[[138 128 125 135]
 [111 115 122 119]
 [133 143 145 110]
 [121 116 144 146]
 [120 140 111 124]
 [120 122 130 107]
 [134 144 110 109]
 [117 133 139 143]
 [104 135 130 111]]
The last entry, reading row by row is 111
Give the largest entry in the first column.
A: 138
Give the entry just left of the largest entry.
A: 144
Give the entry directly below 115.
A: 143
Give the entry directly below 139.
A: 130
The smallest entry in the first column is 104
Give the 3rd entry on the main diagonal.
A: 145
The largest entry in the last row -> 135
The entry just right of 117 -> 133
Give the top-right entry.
A: 135
